Below are the code and all the weights of a small trained network. Each question names an input and a class and asks about switching units off, where a switched-off unit gives its printed mean instead of its output.

import numpy as np


def w(rows, s, z=0):
    codes = np.array(rows[::2]) - 128.0
    scale = np.full(codes.shape[1], s)
    scale[-1] = z or s
    return codes * scale


def f(y):
    return y / 2 * (1 + np.tanh(0.7978845608 * (y + 0.044715 * y**3)))


def log_softmax(a):
    a = a - a.max(-1, keepdims=True)
    return a - np.log(np.exp(a).sum(-1, keepdims=True))


def net(x, mask):
    res = np.array(x, float).reshape(1, 3) / 4 @ E
    y = f(res @ A[0][:, :-1].T + A[0][:, -1])
    res = res + np.where(mask, y, B[0][:, -1]) @ B[0][:, :-1]
    return log_softmax(res[-1] @ U[:, :-1].T + U[:, -1])


A, B = {}, {}
E = w([
[133,157,254,15,116,103],'x0',
[18,148,113,111,235,106],'x1',
[63,48,167,152,78,60],'x2',
],0.0094)
A[0] = w([
[44,47,127,139,57,28,80],'N0',
[109,119,17,129,116,126,129],'N1',
[115,182,162,97,97,120,159],'N2',
[119,109,77,253,154,159,142],'N3',
[112,188,75,63,180,198,115],'N4',
[186,246,106,125,169,186,56],'N5',
[229,94,103,116,11,140,143],'N6',
[137,101,77,220,158,122,147],'N7',
[52,152,153,158,199,116,115],'N8',
[146,237,102,116,158,183,102],'N9',
[228,76,160,157,32,175,127],'N10',
[35,113,115,97,184,171,112],'N11',
[67,126,86,74,236,80,113],'N12',
[132,133,133,220,155,139,231],'N13',
[49,169,137,127,246,149,77],'N14',
[122,191,208,53,143,126,168],'N15',
[190,174,110,104,213,190,108],'N16',
[143,51,165,148,169,119,2],'N17',
[141,160,147,30,129,62,153],'N18',
[40,50,172,158,170,62,113],'N19',
[42,56,173,189,44,61,82],'N20',
[151,112,177,2,129,83,140],'N21',
[84,180,210,67,100,103,124],'N22',
[116,118,12,219,149,107,140],'N23',
],0.0085,0.0028)
B[0] = w([
[209,179,38,14,4,29,223],'N0',
[51,182,172,173,175,56,192],'N1',
[108,154,151,112,167,115,172],'N2',
[69,170,168,212,135,9,238],'N3',
[228,102,78,59,96,164,206],'N4',
[166,159,33,70,30,88,218],'N5',
[176,24,230,172,141,211,238],'N6',
[52,200,137,165,219,71,214],'N7',
[188,40,199,147,139,214,194],'N8',
[169,158,50,12,6,81,205],'N9',
[226,30,241,148,161,230,237],'N10',
[219,42,193,158,167,204,193],'N11',
[230,23,215,120,191,252,223],'N12',
[98,177,148,159,178,85,185],'N13',
[196,55,195,92,139,249,226],'N14',
[15,215,136,227,155,10,239],'N15',
[135,122,43,22,23,123,212],'N16',
[153,164,70,99,80,122,124],'N17',
[56,187,161,190,183,49,210],'N18',
[237,77,108,57,32,194,214],'N19',
[178,155,28,43,3,128,227],'N20',
[73,229,144,195,207,79,237],'N21',
[67,226,151,204,156,78,227],'N22',
[43,226,182,187,183,52,254],'N23',
],0.0058,0.0083)
U = w([
[56,220,158,202,201,68,254],'0',
[213,51,196,166,170,234,67],'1',
[185,167,1,42,36,112,42],'2',
],0.0084,0.00094)

Each question gives the input, the list of numbers given to net, and the class t.
The units are the neurons (one row each of A and B). Each row of codes is followed by its name. A weight is (code - 128) times the scale printed after its matrix; where a second scale follows, it is the last column's (A, B and U).
mask holds one flag per neuron, in row order. A switched-off neuron (its flag False) gives its mean, the last column of its row in B, instead of its output. The means were averaged over made-up inputs and are rounded, as every weight is.
A unit's drop is (log p(t) with every unit on - log p(t) with that unit switched off) / (log p(t) with every unit on - log p(t) with every unit switched off).
The circuit of an input: a set's keep is (log p(t) with only the set's units on - log p(t) with every unit switched off) / (log p(t) with every unit on - log p(t) with every unit switched off). Starting from the 12 units with the biggest drops (on a tie, the unit counted first), units are removed one at a time, each time the one whose removal leaves the highest keep (on an exact tie, the one counted first), for as long as the keep stays at least 0.8.
circuit, biggest first: the units of the circuit, biggest drop first
unit that matters most: the unit with the biggest drop
k most important neurons: the k neurons with the biggest drops, biggest first
drop when u is switched off: that unit's drop, to one decimal
input [6,-2,-5], class 0: circuit, biggest first -> (N15)
input [-5,8,-8], class 1: 4 most important neurons -> (N12, N14, N11, N8)
input [-8,-4,-7], class 0: 2 most important neurons -> (N23, N3)
input [7,-6,8], class 2: 2 most important neurons -> (N20, N0)
input [2,7,-6], class 1: 2 most important neurons -> (N12, N14)
input [6,-6,-3], class 0: 3 most important neurons -> (N15, N21, N12)
input [8,-7,-8], class 0: 3 most important neurons -> (N15, N21, N18)
input [4,-2,5], class 2: 2 most important neurons -> (N20, N0)
input [-6,-6,-5], class 0: 2 most important neurons -> (N23, N3)
input [1,5,-6], class 2: 3 most important neurons -> (N9, N16, N5)
input [8,-8,-7], class 0: 3 most important neurons -> (N15, N21, N18)
input [7,-7,6], class 0: 2 most important neurons -> (N21, N22)
input [6,-1,-7], class 2: drop when N7 is switched off -> 0.3
input [-8,-6,-2], class 0: drop when N2 is switched off -> 0.0
input [3,6,5], class 1: drop when N12 is switched off -> 0.1
input [-4,7,6], class 1: unit that matters most -> N12
